Below is a small trained network, with its code and all its weights. Each question gives an input and a class and asks what happens when units are switched off, that is, made to give their printed mean instead of their output.

import numpy as np


def w(rows, s, z=0):
    codes = np.array(rows[::2]) - 128.0
    scale = np.full(codes.shape[1], s)
    scale[-1] = z or s
    return codes * scale


def f(y):
    return np.maximum(y, 0)


def log_softmax(a):
    a = a - a.max(-1, keepdims=True)
    return a - np.log(np.exp(a).sum(-1, keepdims=True))


def net(x, mask):
    res = np.array(x, float).reshape(1, 3) / 4 @ E
    y = f(res @ A[0][:, :-1].T + A[0][:, -1])
    res = res + np.where(mask, y, B[0][:, -1]) @ B[0][:, :-1]
    return log_softmax(res[-1] @ U[:, :-1].T + U[:, -1])


A, B = {}, {}
E = w([
[82,183,168,85,45,136,90,146,106,159,94],'x0',
[164,8,74,141,69,109,152,57,127,107,94],'x1',
[34,125,192,162,138,145,188,64,100,75,138],'x2',
],0.016)
A[0] = w([
[153,196,141,170,125,159,143,157,163,113,209,154],'neuron 1',
[24,168,124,74,23,114,40,163,83,144,71,143],'neuron 2',
[211,176,90,139,147,157,67,132,146,148,98,21],'neuron 3',
[60,133,204,134,165,153,187,39,21,77,164,93],'neuron 4',
[94,205,140,132,194,148,130,215,156,98,220,175],'neuron 5',
[165,139,83,180,233,165,205,152,134,153,206,159],'neuron 6',
[203,51,103,163,104,124,131,31,71,90,28,255],'neuron 7',
[191,106,106,197,237,125,125,110,171,65,188,71],'neuron 8',
[177,110,60,56,176,104,107,124,137,254,117,4],'neuron 9',
[228,173,117,84,101,72,200,179,185,191,166,13],'neuron 10',
[114,167,160,198,133,163,169,119,126,10,168,51],'neuron 11',
[77,169,104,86,196,137,148,166,99,164,155,152],'neuron 12',
],0.0075,0.0013)
B[0] = w([
[146,147,122,157,73,42,137,110,137,94,110,179],'neuron 1',
[213,180,163,86,92,210,144,109,51,119,217,226],'neuron 2',
[110,89,109,223,155,107,98,148,114,184,56,187],'neuron 3',
[122,169,62,153,209,218,92,200,127,227,44,239],'neuron 4',
[140,125,147,105,45,42,176,106,238,111,103,228],'neuron 5',
[116,132,174,61,69,162,127,93,85,74,168,206],'neuron 6',
[185,211,147,112,116,117,222,105,210,77,75,252],'neuron 7',
[158,151,160,104,110,191,29,57,2,79,154,212],'neuron 8',
[57,157,116,136,205,164,103,148,123,128,102,203],'neuron 9',
[46,132,93,130,153,130,116,160,125,199,98,193],'neuron 10',
[102,176,157,163,175,99,139,171,113,153,93,192],'neuron 11',
[123,165,116,152,74,124,185,88,174,146,155,185],'neuron 12',
],0.0082,0.015)
U = w([
[161,128,118,110,76,77,165,78,250,91,135,242],'0',
[165,112,148,91,100,160,85,88,23,95,221,146],'1',
[117,91,96,164,181,141,100,180,128,167,105,10],'2',
],0.012,0.0013)

Each question gives the input, the list of numbers given to net, and the class t.
The units are the neurons (one row each of A and B). Each row of codes is followed by its name. A weight is (code - 128) times the scale printed after its matrix; where a second scale follows, it is the last column's (A, B and U).
mask holds one flag per neuron, in row order. A switched-off neuron (its flag False) gives its mean, the last column of its row in B, instead of its output. The means were averaged over made-up inputs and are rounded, as every weight is.
A unit's drop is (log p(t) with every unit on - log p(t) with that unit switched off) / (log p(t) with every unit on - log p(t) with every unit switched off).
The circuit of an input: a set's keep is (log p(t) with only the set's units on - log p(t) with every unit switched off) / (log p(t) with every unit on - log p(t) with every unit switched off). Starting from all 12 units, units are removed one at a time, each time the one whose removal leaves the highest keep (on an exact tie, the one counted first), for as long as the keep stays at least 0.8.
circuit, biggest first: the units of the circuit, biggest drop first
top k neurons: the k neurons with the biggest drops, biggest first
drop when u is switched off: that unit's drop, to one decimal
input [-8,-8,6], class 0: top 3 neurons	neuron 5; neuron 2; neuron 12
input [-7,2,3], class 1: circuit, biggest first	neuron 8
input [-4,-1,6], class 2: top 2 neurons	neuron 4; neuron 2
input [-8,-5,3], class 1: top 2 neurons	neuron 8; neuron 6
input [6,-1,7], class 2: top 2 neurons	neuron 4; neuron 8
input [0,-6,-6], class 0: top 3 neurons	neuron 5; neuron 4; neuron 12
input [-7,-6,5], class 1: top 3 neurons	neuron 8; neuron 6; neuron 7
input [2,-4,-1], class 0: top 2 neurons	neuron 8; neuron 5
input [-1,-6,8], class 2: top 2 neurons	neuron 4; neuron 7
input [-1,-7,-6], class 0: top 2 neurons	neuron 5; neuron 4
input [-7,-7,-4], class 0: top 2 neurons	neuron 5; neuron 2
input [-6,0,7], class 2: top 3 neurons	neuron 4; neuron 2; neuron 11
input [7,-7,1], class 0: top 3 neurons	neuron 5; neuron 8; neuron 12
input [6,3,2], class 1: circuit, biggest first	neuron 2
input [6,4,-5], class 1: top 2 neurons	neuron 2; neuron 4
input [-7,6,0], class 1: top 3 neurons	neuron 8; neuron 5; neuron 6
input [7,-8,-7], class 0: top 2 neurons	neuron 5; neuron 8
input [-3,-6,-1], class 0: drop when neuron 5 is switched off	0.4
input [-8,-6,0], class 1: drop when neuron 8 is switched off	3.6
input [6,2,-4], class 1: drop when neuron 2 is switched off	1.2
input [3,3,-8], class 2: drop when neuron 6 is switched off	0.0
input [4,0,-6], class 2: circuit, biggest first	neuron 3
